Below are the code and all the weights of a small trained network. Each question names an input and a target symbol and asks about switching units off, where a switched-off unit gives its printed mean instead of its output.

import numpy as np


def w(rows, s, z=0):
    codes = np.array(rows[::2]) - 128.0
    scale = np.full(codes.shape[1], s)
    scale[-1] = z or s
    return codes * scale


def norm(h):
    return h / np.sqrt((h * h).mean(-1, keepdims=True) + 1e-5)


def f(y):
    return np.maximum(y, 0)


def softmax(a):
    e = np.exp(a - a.max(-1, keepdims=True))
    return e / e.sum(-1, keepdims=True)


def log_softmax(a):
    a = a - a.max(-1, keepdims=True)
    return a - np.log(np.exp(a).sum(-1, keepdims=True))


def net(x, mask):
    ids = ['ΛΦΨηθμξσ'.index(c) for c in x.split()]
    T = len(ids)
    res = E[ids] + P[:T]
    u = 0
    for l in range(2):
        r = norm(res)
        for j in range(3):
            rows = slice(2 * j, 2 * j + 2)
            q, k, v = (r @ M[l][rows].T for M in (Q, K, V))
            z = softmax(np.where(np.tri(T) > 0, q @ k.T / 2**0.5, -1e9)) @ v
            o = O[l][rows]
            res = res + np.where(mask[u + j], z, o[:, -1]) @ o[:, :-1]
        u += 3
        y = f(norm(res) @ A[l][:, :-1].T + A[l][:, -1])
        res = res + np.where(mask[u : u + 4], y, B[l][:, -1]) @ B[l][:, :-1]
        u += 4
    return log_softmax(norm(res)[-1] @ U[:, :-1].T + U[:, -1])


Q, K, V, O, A, B = {}, {}, {}, {}, {}, {}
E = w([
[140,127,220],'Λ',
[145,197,152],'Φ',
[253,204,176],'Ψ',
[131,48,19],'η',
[210,101,160],'θ',
[51,125,217],'μ',
[52,123,95],'ξ',
[129,82,159],'σ',
],0.022)
P = w([
[247,146,207],'0',
[201,119,151],'1',
[178,127,46],'2',
[136,38,145],'3',
[103,2,163],'4',
[135,72,71],'5',
[170,79,171],'6',
],0.0035)
Q[0] = w([
[141,34,128],'L0H1',
[43,139,119],'L0H1',
[158,155,98],'L0H2',
[37,136,79],'L0H2',
[75,222,166],'L0H3',
[108,3,103],'L0H3',
],0.019)
K[0] = w([
[74,39,131],'L0H1',
[46,230,105],'L0H1',
[133,135,70],'L0H2',
[48,83,209],'L0H2',
[27,88,58],'L0H3',
[255,127,109],'L0H3',
],0.016)
V[0] = w([
[89,189,235],'L0H1',
[16,255,237],'L0H1',
[89,120,135],'L0H2',
[228,153,118],'L0H2',
[129,139,116],'L0H3',
[202,109,97],'L0H3',
],0.006)
O[0] = w([
[122,134,187,113],'L0H1',
[97,91,255,5],'L0H1',
[128,156,129,99],'L0H2',
[133,40,122,207],'L0H2',
[126,116,130,114],'L0H3',
[83,137,135,204],'L0H3',
],0.0072,0.0025)
A[0] = w([
[186,36,99,15],'L0N1',
[98,3,113,202],'L0N2',
[182,197,129,158],'L0N3',
[6,83,99,253],'L0N4',
],0.011,0.0013)
B[0] = w([
[93,104,217,254],'L0N1',
[121,79,18,243],'L0N2',
[109,78,161,185],'L0N3',
[134,251,152,230],'L0N4',
],0.015,0.0058)
Q[1] = w([
[91,130,167],'L1H1',
[147,100,126],'L1H1',
[140,122,254],'L1H2',
[129,152,145],'L1H2',
[166,199,123],'L1H3',
[127,182,162],'L1H3',
],0.031)
K[1] = w([
[116,68,97],'L1H1',
[182,165,150],'L1H1',
[4,131,110],'L1H2',
[88,119,91],'L1H2',
[218,126,176],'L1H3',
[211,133,102],'L1H3',
],0.021)
V[1] = w([
[168,190,135],'L1H1',
[23,101,83],'L1H1',
[123,198,118],'L1H2',
[255,156,100],'L1H2',
[14,137,145],'L1H3',
[212,229,122],'L1H3',
],0.016)
O[1] = w([
[122,162,211,96],'L1H1',
[84,100,21,3],'L1H1',
[138,198,72,63],'L1H2',
[196,95,53,82],'L1H2',
[6,157,172,64],'L1H3',
[205,217,116,31],'L1H3',
],0.012,0.0044)
A[1] = w([
[186,247,168,164],'L1N1',
[8,143,95,230],'L1N2',
[163,46,126,254],'L1N3',
[43,158,118,50],'L1N4',
],0.014,0.0018)
B[1] = w([
[124,140,3,254],'L1N1',
[133,184,72,254],'L1N2',
[145,110,61,252],'L1N3',
[98,69,213,190],'L1N4',
],0.018,0.0062)
U = w([
[69,136,217,221],'Λ',
[156,74,89,4],'Φ',
[190,10,162,149],'Ψ',
[161,104,220,130],'η',
[78,208,109,155],'θ',
[237,125,176,110],'μ',
[43,29,127,132],'ξ',
[160,163,175,106],'σ',
],0.011,0.0037)

Each question gives the input, a string of symbols that net reads in full, and the target symbol t.
The units are the heads (2 rows each of Q, K, V and O) and the neurons (one row each of A and B). Each row of codes is followed by its name. A weight is (code - 128) times the scale printed after its matrix; where a second scale follows, it is the last column's (O, A, B and U).
mask holds one flag per unit, layer by layer, with each layer's heads first. A switched-off unit (its flag False) gives its mean, the last column of its rows in O or B, instead of its output. The means were averaged over made-up inputs and are rounded, as every weight is.
A unit's drop is (log p(t) with every unit on - log p(t) with that unit switched off) / (log p(t) with every unit on - log p(t) with every unit switched off).
The circuit of an input: a set's keep is (log p(t) with only the set's units on - log p(t) with every unit switched off) / (log p(t) with every unit on - log p(t) with every unit switched off). Starting from the 12 units with the biggest drops (on a tie, the unit counted first), units are removed one at a time, each time the one whose removal leaves the highest keep (on an exact tie, the one counted first), for as long as the keep stays at least 0.8.
units of the circuit, in order: the units of the circuit, biggest drop first
top k neurons in layer l: the k neurons of layer l with the biggest drops, biggest first
which heads matter: for each layer, one digit per head in row order, 1 if its drop is at least 0.15 and else 0, layers parted by /
drop of u: that unit's drop, to one decimal
input ξ σ θ θ, target ξ: units of the circuit, in order	(L1H3)
input Φ Λ Λ θ Φ, target Ψ: which heads matter	010 / 101
input θ θ Φ ξ η, target θ: units of the circuit, in order	(L1H3 L0N4)
input ξ Φ η, target θ: which heads matter	100 / 001
input ξ Φ η Λ θ σ Λ, target ξ: units of the circuit, in order	(L0N4 L1H3)
input θ η μ Λ, target Λ: which heads matter	100 / 010
input Λ ξ μ, target θ: which heads matter	000 / 010
input ξ Φ ξ θ, target θ: which heads matter	000 / 011
input σ Λ Λ, target ξ: units of the circuit, in order	(L1H1 L1H2)
input ξ θ μ Λ μ θ, target Λ: which heads matter	000 / 001
input η σ η Φ, target ξ: which heads matter	000 / 110
input θ Φ ξ ξ σ θ Φ, target ξ: top 2 neurons in layer 0	(L0N2 L0N4)
input μ θ θ μ Φ, target Λ: top 2 neurons in layer 0	(L0N4 L0N1)
input Ψ η Λ η Φ σ μ, target θ: units of the circuit, in order	(L0N4)
input θ σ θ, target ξ: top 2 neurons in layer 0	(L0N1 L0N4)
input Φ θ μ θ, target Λ: drop of L1H3	0.3
input η θ θ θ ξ Λ Λ, target θ: drop of L1H2	0.8
input σ Φ μ Φ ξ Φ Λ, target θ: drop of L0H3	0.1
